Below are the code and all the weights of a small trained network. Each question names an input and a class and asks about switching units off, where a switched-off unit gives its printed mean instead of its output.

import numpy as np


def w(rows, s, z=0):
    codes = np.array(rows[::2]) - 128.0
    scale = np.full(codes.shape[1], s)
    scale[-1] = z or s
    return codes * scale


def norm(h):
    return h / np.sqrt((h * h).mean(-1, keepdims=True) + 1e-5)


def f(y):
    return np.maximum(y, 0)


def log_softmax(a):
    a = a - a.max(-1, keepdims=True)
    return a - np.log(np.exp(a).sum(-1, keepdims=True))


def net(x, mask):
    res = np.array(x, float).reshape(1, 8) / 4 @ E
    u = 0
    for l in range(4):
        y = f(norm(res) @ A[l][:, :-1].T + A[l][:, -1])
        res = res + np.where(mask[u : u + 8], y, B[l][:, -1]) @ B[l][:, :-1]
        u += 8
    return log_softmax(norm(res)[-1] @ U[:, :-1].T + U[:, -1])


A, B = {}, {}
E = w([
[88,152,125,41,182,222,79,75,244,215,202],'x0',
[136,126,234,53,101,77,160,161,122,129,170],'x1',
[160,126,164,110,148,254,133,184,49,68,170],'x2',
[86,79,179,178,154,66,14,175,174,45,197],'x3',
[120,127,132,148,141,128,146,108,114,130,149],'x4',
[128,127,127,116,121,131,117,143,135,127,117],'x5',
[72,182,41,31,115,54,89,147,50,108,185],'x6',
[65,81,109,81,190,138,176,129,159,57,85],'x7',
],0.01)
A[0] = w([
[146,132,204,43,87,84,194,101,149,141,134,93],'0.n0',
[95,111,133,149,127,11,115,84,196,154,122,60],'0.n1',
[28,15,155,51,172,114,150,67,162,1,79,76],'0.n2',
[174,64,251,170,138,135,142,127,184,150,87,2],'0.n3',
[218,159,157,176,109,97,23,169,120,190,199,113],'0.n4',
[206,137,251,42,140,52,158,124,166,80,193,5],'0.n5',
[112,97,45,211,163,154,45,150,129,117,123,134],'0.n6',
[87,136,180,84,110,149,114,133,221,145,178,102],'0.n7',
],0.0097,0.0075)
B[0] = w([
[116,129,68,156,132,165,109,162,98,175,96,183],'0.n0',
[204,115,83,160,160,131,105,233,156,150,137,204],'0.n1',
[95,234,129,154,122,134,168,137,160,85,116,255],'0.n2',
[170,57,110,158,70,188,128,71,181,48,90,196],'0.n3',
[86,222,141,159,113,138,186,128,169,79,123,224],'0.n4',
[10,83,98,211,153,189,67,149,62,198,82,180],'0.n5',
[66,86,147,155,149,137,82,104,83,144,98,239],'0.n6',
[136,149,162,114,194,107,125,80,154,137,160,214],'0.n7',
],0.014,0.0076)
A[1] = w([
[129,132,213,110,162,220,65,187,62,39,191,144],'1.n0',
[89,56,203,143,51,50,201,200,67,99,114,65],'1.n1',
[255,3,208,1,97,163,20,183,85,141,156,9],'1.n2',
[159,84,165,178,60,16,161,187,66,36,41,92],'1.n3',
[35,103,118,142,102,140,75,90,52,215,87,157],'1.n4',
[23,189,62,30,119,2,91,191,35,124,249,98],'1.n5',
[192,122,88,26,110,151,212,59,97,222,104,88],'1.n6',
[76,103,132,47,132,180,91,88,210,164,227,91],'1.n7',
],0.0087,0.011)
B[1] = w([
[147,109,26,171,140,53,157,182,161,173,207,255],'1.n0',
[136,159,161,121,196,150,25,118,53,162,114,165],'1.n1',
[109,153,143,245,134,126,122,195,182,134,153,128],'1.n2',
[161,184,150,97,248,114,59,78,104,112,170,242],'1.n3',
[107,106,180,181,155,145,116,130,134,167,64,245],'1.n4',
[200,48,172,207,87,237,135,65,252,63,67,245],'1.n5',
[152,86,209,150,135,53,178,150,97,121,102,190],'1.n6',
[165,158,177,111,223,124,107,103,83,120,139,207],'1.n7',
],0.013,0.007)
A[2] = w([
[131,121,113,131,133,173,150,158,102,120,167,123],'2.n0',
[11,146,144,48,6,118,104,110,161,122,144,5],'2.n1',
[127,175,150,130,108,144,150,134,127,139,125,119],'2.n2',
[143,118,110,138,140,102,147,141,141,136,144,128],'2.n3',
[160,103,126,143,152,114,114,123,145,131,113,129],'2.n4',
[131,143,139,92,132,140,118,127,147,154,151,120],'2.n5',
[147,81,139,120,111,147,127,107,145,102,142,119],'2.n6',
[101,115,119,72,69,136,109,99,126,125,120,54],'2.n7',
],0.026,0.025)
B[2] = w([
[149,140,84,115,125,135,134,174,151,154,95,161],'2.n0',
[190,69,122,118,254,140,216,41,121,182,216,128],'2.n1',
[102,152,107,118,101,91,162,100,116,109,107,155],'2.n2',
[135,134,109,92,106,100,106,151,146,136,118,159],'2.n3',
[150,112,121,88,107,135,149,132,122,149,171,253],'2.n4',
[167,133,149,150,146,119,101,126,104,124,125,152],'2.n5',
[122,90,113,116,89,147,119,102,127,107,138,168],'2.n6',
[140,112,117,134,131,137,115,156,152,158,148,128],'2.n7',
],0.021,0.012)
A[3] = w([
[167,132,72,66,69,152,99,97,89,152,135,44],'3.n0',
[101,83,102,145,169,134,103,144,134,192,81,124],'3.n1',
[140,118,86,126,113,76,124,175,152,150,147,119],'3.n2',
[152,114,85,150,127,113,75,109,92,116,64,129],'3.n3',
[47,107,178,127,87,75,58,165,170,86,227,86],'3.n4',
[114,106,174,55,92,122,184,159,70,137,108,77],'3.n5',
[154,189,152,182,34,114,82,107,124,176,145,93],'3.n6',
[62,139,183,9,77,107,68,137,49,169,165,5],'3.n7',
],0.016,0.018)
B[3] = w([
[117,119,146,142,117,109,78,108,162,100,158,135],'3.n0',
[91,133,151,120,54,142,82,166,89,128,137,254],'3.n1',
[162,144,114,103,104,126,126,152,147,202,125,187],'3.n2',
[108,118,146,81,142,172,123,131,146,143,166,227],'3.n3',
[122,76,72,161,152,40,154,76,79,159,23,193],'3.n4',
[115,81,73,153,158,78,166,137,73,144,87,157],'3.n5',
[87,163,117,74,123,177,145,150,130,76,111,170],'3.n6',
[71,2,132,141,193,122,137,120,95,168,94,128],'3.n7',
],0.019,0.0074)
U = w([
[59,98,181,148,104,206,88,150,74,151,98,110],'0',
[197,51,126,128,65,213,145,56,168,66,155,52],'1',
[171,181,215,71,212,122,74,75,76,134,216,54],'2',
[195,139,75,85,77,113,120,212,166,175,157,50],'3',
[57,249,101,126,120,129,201,129,154,38,95,80],'4',
[124,48,121,147,119,57,160,100,68,144,83,253],'5',
],0.022,0.0052)

Each question gives the input, the list of numbers given to net, and the class t.
The units are the neurons (one row each of A and B). Each row of codes is followed by its name. A weight is (code - 128) times the scale printed after its matrix; where a second scale follows, it is the last column's (A, B and U).
mask holds one flag per neuron, layer by layer. A switched-off neuron (its flag False) gives its mean, the last column of its row in B, instead of its output. The means were averaged over made-up inputs and are rounded, as every weight is.
A unit's drop is (log p(t) with every unit on - log p(t) with that unit switched off) / (log p(t) with every unit on - log p(t) with every unit switched off).
The circuit of an input: a set's keep is (log p(t) with only the set's units on - log p(t) with every unit switched off) / (log p(t) with every unit on - log p(t) with every unit switched off). Starting from the 12 units with the biggest drops (on a tie, the unit counted first), units are removed one at a time, each time the one whose removal leaves the highest keep (on an exact tie, the one counted first), for as long as the keep stays at least 0.8.
units of the circuit, in order: the units of the circuit, biggest drop first
most important unit: the unit with the biggest drop
k most important neurons: the k neurons with the biggest drops, biggest first
top k neurons in layer l: the k neurons of layer l with the biggest drops, biggest first
input [-3,7,0,7,-4,-8,3,0], class 0: units of the circuit, in order -> (0.n5)
input [1,2,-4,-2,-8,-2,-4,-1], class 1: 3 most important neurons -> (0.n3; 1.n0; 2.n6)
input [5,0,3,-5,-1,-3,1,1], class 2: 2 most important neurons -> (1.n7; 0.n7)
input [0,-4,-7,4,3,-5,-7,4], class 1: 2 most important neurons -> (0.n3; 1.n0)
input [-3,7,3,8,-4,8,1,-4], class 5: 3 most important neurons -> (3.n4; 1.n0; 0.n4)
input [-8,-6,-6,-7,4,-7,-8,-4], class 1: 3 most important neurons -> (0.n5; 1.n0; 3.n4)
input [5,-5,6,1,-2,-2,1,-3], class 3: 3 most important neurons -> (1.n0; 0.n5; 1.n3)
input [-6,-1,2,-5,6,-2,7,-7], class 1: 2 most important neurons -> (1.n5; 0.n2)
input [3,-4,2,7,-1,1,4,-8], class 4: 2 most important neurons -> (0.n4; 3.n6)
input [-8,-8,0,5,3,-2,8,-7], class 0: 2 most important neurons -> (0.n6; 1.n4)
input [3,4,-1,-4,-8,-5,-4,-5], class 4: 4 most important neurons -> (0.n4; 1.n5; 0.n6; 2.n2)
input [6,1,-8,-8,1,3,-5,5], class 3: 4 most important neurons -> (0.n6; 0.n1; 3.n4; 2.n3)
input [6,-3,-3,3,-1,6,6,0], class 1: top 2 neurons in layer 1 -> (1.n5; 1.n3)
input [-6,-2,4,6,-6,0,-4,-2], class 2: most important unit -> 1.n3
input [-4,-3,2,3,4,-5,2,-3], class 2: top 2 neurons in layer 1 -> (1.n3; 1.n1)
input [-6,-7,0,1,-5,7,2,4], class 0: units of the circuit, in order -> (0.n6; 3.n1)
input [3,-4,5,7,-2,-1,7,-5], class 1: top 2 neurons in layer 1 -> (1.n5; 1.n6)
input [-1,6,-8,-8,-6,3,4,8], class 3: top 4 neurons in layer 0 -> (0.n4; 0.n1; 0.n6; 0.n0)
input [-6,3,0,6,6,-5,-6,-3], class 1: top 2 neurons in layer 0 -> (0.n3; 0.n7)
input [4,5,-8,6,2,2,2,6], class 3: units of the circuit, in order -> (0.n1)
input [6,2,-5,-2,-1,-5,4,-4], class 2: top 2 neurons in layer 0 -> (0.n7; 0.n2)
